Below are the code and all the weights of a small trained network. Each question names an input and a class and asks about switching units off, where a switched-off unit gives its printed mean instead of its output.

import numpy as np


def w(rows, s, z=0):
    codes = np.array(rows[::2]) - 128.0
    scale = np.full(codes.shape[1], s)
    scale[-1] = z or s
    return codes * scale


def f(y):
    return y / 2 * (1 + np.tanh(0.7978845608 * (y + 0.044715 * y**3)))


def log_softmax(a):
    a = a - a.max(-1, keepdims=True)
    return a - np.log(np.exp(a).sum(-1, keepdims=True))


def net(x, mask):
    res = np.array(x, float).reshape(1, 3) / 4 @ E
    y = f(res @ A[0][:, :-1].T + A[0][:, -1])
    res = res + np.where(mask, y, B[0][:, -1]) @ B[0][:, :-1]
    return log_softmax(res[-1] @ U[:, :-1].T + U[:, -1])


A, B = {}, {}
E = w([
[110,166,221,153,161,248,132,61,159],'x0',
[39,104,138,72,124,104,119,130,214],'x1',
[122,190,67,188,210,111,144,130,178],'x2',
],0.013)
A[0] = w([
[95,111,206,91,48,215,74,39,96,68],'n0',
[124,254,97,157,246,139,128,161,192,62],'n1',
[80,201,189,200,181,225,143,87,171,25],'n2',
[36,114,133,115,123,109,52,108,226,3],'n3',
[19,100,164,61,138,145,41,104,231,227],'n4',
[205,160,143,201,104,166,156,102,60,47],'n5',
],0.0087,0.004)
B[0] = w([
[131,108,130,74,177,93,96,188,35,251],'n0',
[208,183,226,2,29,159,40,175,85,213],'n1',
[108,85,73,149,223,9,96,221,92,250],'n2',
[230,148,124,160,199,60,51,96,99,187],'n3',
[255,120,152,132,201,124,146,82,182,248],'n4',
[239,125,94,151,201,137,157,12,162,208],'n5',
],0.0094,0.013)
U = w([
[170,121,184,41,66,161,49,139,52,199],'0',
[210,173,61,223,205,132,120,2,182,108],'1',
[110,104,13,172,155,13,105,242,90,66],'2',
[169,133,162,154,149,148,143,161,147,225],'3',
[40,105,203,230,172,242,208,126,224,3],'4',
[7,160,245,72,44,190,245,8,203,3],'5',
[1,177,206,134,60,235,236,80,222,3],'6',
],0.0089,0.0078)

Each question gives the input, the list of numbers given to net, and the class t.
The units are the neurons (one row each of A and B). Each row of codes is followed by its name. A weight is (code - 128) times the scale printed after its matrix; where a second scale follows, it is the last column's (A, B and U).
mask holds one flag per neuron, in row order. A switched-off neuron (its flag False) gives its mean, the last column of its row in B, instead of its output. The means were averaged over made-up inputs and are rounded, as every weight is.
A unit's drop is (log p(t) with every unit on - log p(t) with that unit switched off) / (log p(t) with every unit on - log p(t) with every unit switched off).
The circuit of an input: a set's keep is (log p(t) with only the set's units on - log p(t) with every unit switched off) / (log p(t) with every unit on - log p(t) with every unit switched off). Starting from all 6 units, units are removed one at a time, each time the one whose removal leaves the highest keep (on an exact tie, the one counted first), for as long as the keep stays at least 0.8.
units of the circuit, in order: the units of the circuit, biggest drop first
k most important neurons: the k neurons with the biggest drops, biggest first
drop when u is switched off: that unit's drop, to one decimal
input [8,5,-5], class 2: units of the circuit, in order -> n2
input [5,-3,4], class 2: 2 most important neurons -> n2, n4
input [-7,1,8], class 0: 2 most important neurons -> n1, n2
input [1,-1,1], class 3: 3 most important neurons -> n2, n0, n1
input [-1,-1,1], class 3: 3 most important neurons -> n2, n1, n0
input [-7,-7,7], class 0: 2 most important neurons -> n1, n2
input [2,1,-2], class 3: units of the circuit, in order -> n1, n2, n5
input [3,-3,3], class 3: 4 most important neurons -> n0, n1, n4, n2
input [3,4,4], class 0: 2 most important neurons -> n1, n5
input [3,6,-4], class 1: 2 most important neurons -> n4, n1
input [-2,-1,-1], class 3: units of the circuit, in order -> n2, n1, n5
input [6,5,2], class 2: 2 most important neurons -> n2, n5
input [2,-5,-4], class 1: 2 most important neurons -> n5, n1
input [-6,3,6], class 0: units of the circuit, in order -> n1, n2
input [5,1,-2], class 2: 2 most important neurons -> n2, n1
input [-2,3,3], class 3: 2 most important neurons -> n5, n2
input [3,6,-5], class 1: drop when n3 is switched off -> 0.3
input [4,-4,8], class 0: drop when n1 is switched off -> 1.6
input [0,-8,-3], class 1: drop when n5 is switched off -> 0.4
